Here is a tiny trained network, its code and every weight. The questions are about switching its units off for an input and a class, where a switched-off unit gives its printed mean instead of its output.

import numpy as np


def w(rows, s, z=0):
    codes = np.array(rows[::2]) - 128.0
    scale = np.full(codes.shape[1], s)
    scale[-1] = z or s
    return codes * scale


def f(y):
    return y / 2 * (1 + np.tanh(0.7978845608 * (y + 0.044715 * y**3)))


def log_softmax(a):
    a = a - a.max(-1, keepdims=True)
    return a - np.log(np.exp(a).sum(-1, keepdims=True))


def net(x, mask):
    res = np.array(x, float).reshape(1, 4) / 4 @ E
    y = f(res @ A[0][:, :-1].T + A[0][:, -1])
    res = res + np.where(mask, y, B[0][:, -1]) @ B[0][:, :-1]
    return log_softmax(res[-1] @ U[:, :-1].T + U[:, -1])


A, B = {}, {}
E = w([
[163,56,107,4,255],'x0',
[12,160,35,114,170],'x1',
[76,25,185,199,153],'x2',
[124,142,144,124,132],'x3',
],0.0098)
A[0] = w([
[170,183,69,82,86,178],'N1',
[140,70,139,84,195,5],'N2',
[91,53,185,182,206,40],'N3',
[10,134,92,103,193,94],'N4',
[255,62,246,101,103,103],'N5',
[137,82,133,42,213,55],'N6',
[128,70,102,192,180,115],'N7',
[86,60,156,203,154,76],'N8',
],0.0099,0.0029)
B[0] = w([
[155,160,192,130,212,197],'N1',
[33,108,169,173,93,202],'N2',
[246,151,106,102,147,196],'N3',
[141,122,52,85,52,224],'N4',
[84,104,42,83,95,244],'N5',
[68,101,224,152,127,246],'N6',
[130,133,145,114,148,167],'N7',
[204,164,163,134,181,187],'N8',
],0.012,0.011)
U = w([
[94,114,14,69,46,39],'0',
[178,152,153,95,219,112],'1',
[38,127,193,250,62,250],'2',
],0.012,0.0015)

Each question gives the input, the list of numbers given to net, and the class t.
The units are the neurons (one row each of A and B). Each row of codes is followed by its name. A weight is (code - 128) times the scale printed after its matrix; where a second scale follows, it is the last column's (A, B and U).
mask holds one flag per neuron, in row order. A switched-off neuron (its flag False) gives its mean, the last column of its row in B, instead of its output. The means were averaged over made-up inputs and are rounded, as every weight is.
A unit's drop is (log p(t) with every unit on - log p(t) with that unit switched off) / (log p(t) with every unit on - log p(t) with every unit switched off).
The circuit of an input: a set's keep is (log p(t) with only the set's units on - log p(t) with every unit switched off) / (log p(t) with every unit on - log p(t) with every unit switched off). Starting from all 8 units, units are removed one at a time, each time the one whose removal leaves the highest keep (on an exact tie, the one counted first), for as long as the keep stays at least 0.8.
units of the circuit, in order: the units of the circuit, biggest drop first
unit that matters most: the unit with the biggest drop
top k neurons: the k neurons with the biggest drops, biggest first
drop when u is switched off: that unit's drop, to one decimal
input [8,-8,-4,-5], class 0: unit that matters most -> N5
input [-4,-6,7,-8], class 1: top 3 neurons -> N8, N4, N3
input [7,5,-6,-6], class 2: units of the circuit, in order -> N6, N2
input [-8,2,8,1], class 1: top 2 neurons -> N8, N3
input [-4,-7,-8,1], class 1: top 2 neurons -> N1, N4
input [-3,2,-4,5], class 1: top 2 neurons -> N2, N6
input [-7,2,8,-2], class 1: top 2 neurons -> N8, N3
input [7,6,-7,-8], class 1: top 3 neurons -> N1, N5, N6
input [8,7,7,-2], class 2: top 3 neurons -> N6, N2, N5
input [1,-3,-2,0], class 0: top 2 neurons -> N8, N6
input [-1,-7,6,-5], class 0: top 2 neurons -> N5, N1
input [8,4,1,4], class 2: top 2 neurons -> N6, N2
input [-3,-4,-2,3], class 0: top 3 neurons -> N6, N2, N5
input [-3,-2,-6,6], class 1: units of the circuit, in order -> N1
input [5,4,2,4], class 2: top 2 neurons -> N6, N5
input [-4,0,-7,2], class 1: drop when N1 is switched off -> 0.2
input [8,-7,-6,-3], class 2: drop when N2 is switched off -> 0.3
input [7,5,1,2], class 2: drop when N5 is switched off -> 0.3
